[[ -7.5  68.5  16.7  55.2 -19.3   8.1 -11.2]
 [ 48.9 -30.7   5.9 -38.5 -13.2  22.9  37.6]
 [ 48.5  49.7  59.3  39.1 -54.6  63.7 -20.2]
 [-87.4   2.3 -43.6  19.1  50.4 -66.5 -32.5]
 [ 41.8 -43.7 -31.2 -61.0   8.4  -9.3  84.4]
 [-51.9  21.9   9.5  41.1   9.1 -10.9 -69.4]
 [-20.3 -43.1 -43.2 -39.5  35.8 -40.8  29.8]
 [ 67.2  67.1  44.6  34.6 -57.7  56.9  31.9]
 [-34.0   6.8   4.5  21.6   8.2  -8.1 -45.1]
 [ 67.2  67.2  44.6  34.5 -58.0  56.8  32.0]]
=>
[[ 32.0  56.8 -58.0  34.5  44.6  67.2  67.2]
 [-45.1  -8.1   8.2  21.6   4.5   6.8 -34.0]
 [ 31.9  56.9 -57.7  34.6  44.6  67.1  67.2]
 [ 29.8 -40.8  35.8 -39.5 -43.2 -43.1 -20.3]
 [-69.4 -10.9   9.1  41.1   9.5  21.9 -51.9]
 [ 84.4  -9.3   8.4 -61.0 -31.2 -43.7  41.8]
 [-32.5 -66.5  50.4  19.1 -43.6   2.3 -87.4]
 [-20.2  63.7 -54.6  39.1  59.3  49.7  48.5]
 [ 37.6  22.9 -13.2 -38.5   5.9 -30.7  48.9]
 [-11.2   8.1 -19.3  55.2  16.7  68.5  -7.5]]

[[ -9.6 -68.4   8.9  15.0  54.1   3.1]
 [ -2.1 -24.4  54.5  13.7 -49.2  -1.7]]
=>
[[ -1.7 -49.2  13.7  54.5 -24.4  -2.1]
 [  3.1  54.1  15.0   8.9 -68.4  -9.6]]

[[ 2.4  0.0  0.0 -1.9 -1.3  1.6 30.1 87.0 84.0 24.2]
 [71.4 74.9 18.1  1.6  0.2 -0.9 -2.2  0.3  3.9 39.4]]
=>
[[39.4  3.9  0.3 -2.2 -0.9  0.2  1.6 18.1 74.9 71.4]
 [24.2 84.0 87.0 30.1  1.6 -1.3 -1.9  0.0  0.0  2.4]]

[[ 26.9  32.2  -1.1  11.7  -0.5 -52.5 -40.4  49.0]
 [ 46.2  44.2  12.7  47.7   5.3  -2.4 -76.3   4.4]
 [-25.5 -20.4 -19.1 -35.6 -56.9 -32.6  13.5  34.5]
 [-14.1   2.9  -4.8 -22.7  28.6 -73.7  51.6  61.2]
 [-32.2   5.1  12.1  14.6  13.3 -46.8  67.0  36.3]
 [ 34.9  47.3  14.8  62.1 -31.1  -8.6 -81.6  12.8]
 [ 36.5  55.5  18.4  67.3 -16.5 -27.3 -73.3  27.9]]
=>
[[ 27.9 -73.3 -27.3 -16.5  67.3  18.4  55.5  36.5]
 [ 12.8 -81.6  -8.6 -31.1  62.1  14.8  47.3  34.9]
 [ 36.3  67.0 -46.8  13.3  14.6  12.1   5.1 -32.2]
 [ 61.2  51.6 -73.7  28.6 -22.7  -4.8   2.9 -14.1]
 [ 34.5  13.5 -32.6 -56.9 -35.6 -19.1 -20.4 -25.5]
 [  4.4 -76.3  -2.4   5.3  47.7  12.7  44.2  46.2]
 [ 49.0 -40.4 -52.5  -0.5  11.7  -1.1  32.2  26.9]]

[[  7.7 -32.3  10.9  -3.8  10.3  14.0 -10.5]
 [  6.3 -39.5  18.6 -10.3   4.2 -36.4 -20.3]
 [  9.7 -32.5 -19.4 -16.4 -22.4   1.2  45.0]
 [-14.9  21.2  36.5   6.8   1.6 -38.1 -30.8]
 [ -6.6  13.6  -5.1  24.0   6.8 -20.7 -30.5]
 [ -5.8 -54.3  -2.5 -37.2   2.4  -5.3  -9.5]
 [-12.7  16.5  68.5  -8.7  -2.8 -42.7 -27.1]]
=>
[[-27.1 -42.7  -2.8  -8.7  68.5  16.5 -12.7]
 [ -9.5  -5.3   2.4 -37.2  -2.5 -54.3  -5.8]
 [-30.5 -20.7   6.8  24.0  -5.1  13.6  -6.6]
 [-30.8 -38.1   1.6   6.8  36.5  21.2 -14.9]
 [ 45.0   1.2 -22.4 -16.4 -19.4 -32.5   9.7]
 [-20.3 -36.4   4.2 -10.3  18.6 -39.5   6.3]
 [-10.5  14.0  10.3  -3.8  10.9 -32.3   7.7]]

[[ 10.5  26.8  -2.3  -9.0  28.9  -8.7 -19.5  14.7  -4.1  -8.9]
 [-26.6  33.0   7.9  -1.3  25.6  10.3  49.4 -30.6   3.8  11.0]
 [-41.6  16.1  29.2  -7.8  14.1   6.5  17.5 -24.3  -2.4  49.1]
 [ -8.2 -21.5   8.9  -2.7 -47.6 -15.3  31.0 -30.1 -10.5  -7.5]
 [-81.7   0.3  -8.2 -18.7  20.6  -2.7 -34.2  19.5   2.2  23.9]]
=>
[[ 23.9   2.2  19.5 -34.2  -2.7  20.6 -18.7  -8.2   0.3 -81.7]
 [ -7.5 -10.5 -30.1  31.0 -15.3 -47.6  -2.7   8.9 -21.5  -8.2]
 [ 49.1  -2.4 -24.3  17.5   6.5  14.1  -7.8  29.2  16.1 -41.6]
 [ 11.0   3.8 -30.6  49.4  10.3  25.6  -1.3   7.9  33.0 -26.6]
 [ -8.9  -4.1  14.7 -19.5  -8.7  28.9  -9.0  -2.3  26.8  10.5]]

[[ 39.9   1.4  -4.8 -45.6  12.4  16.8 -19.4   6.2 -15.9 -80.9]
 [  1.3 -24.2 -21.6 -45.6 -20.6  -0.9 -49.2 -17.7 -18.1  -2.0]
 [-49.9  -6.4  28.1 -10.4  10.3  -8.8 -17.6 -13.8  14.4  -1.8]]
=>
[[ -1.8  14.4 -13.8 -17.6  -8.8  10.3 -10.4  28.1  -6.4 -49.9]
 [ -2.0 -18.1 -17.7 -49.2  -0.9 -20.6 -45.6 -21.6 -24.2   1.3]
 [-80.9 -15.9   6.2 -19.4  16.8  12.4 -45.6  -4.8   1.4  39.9]]
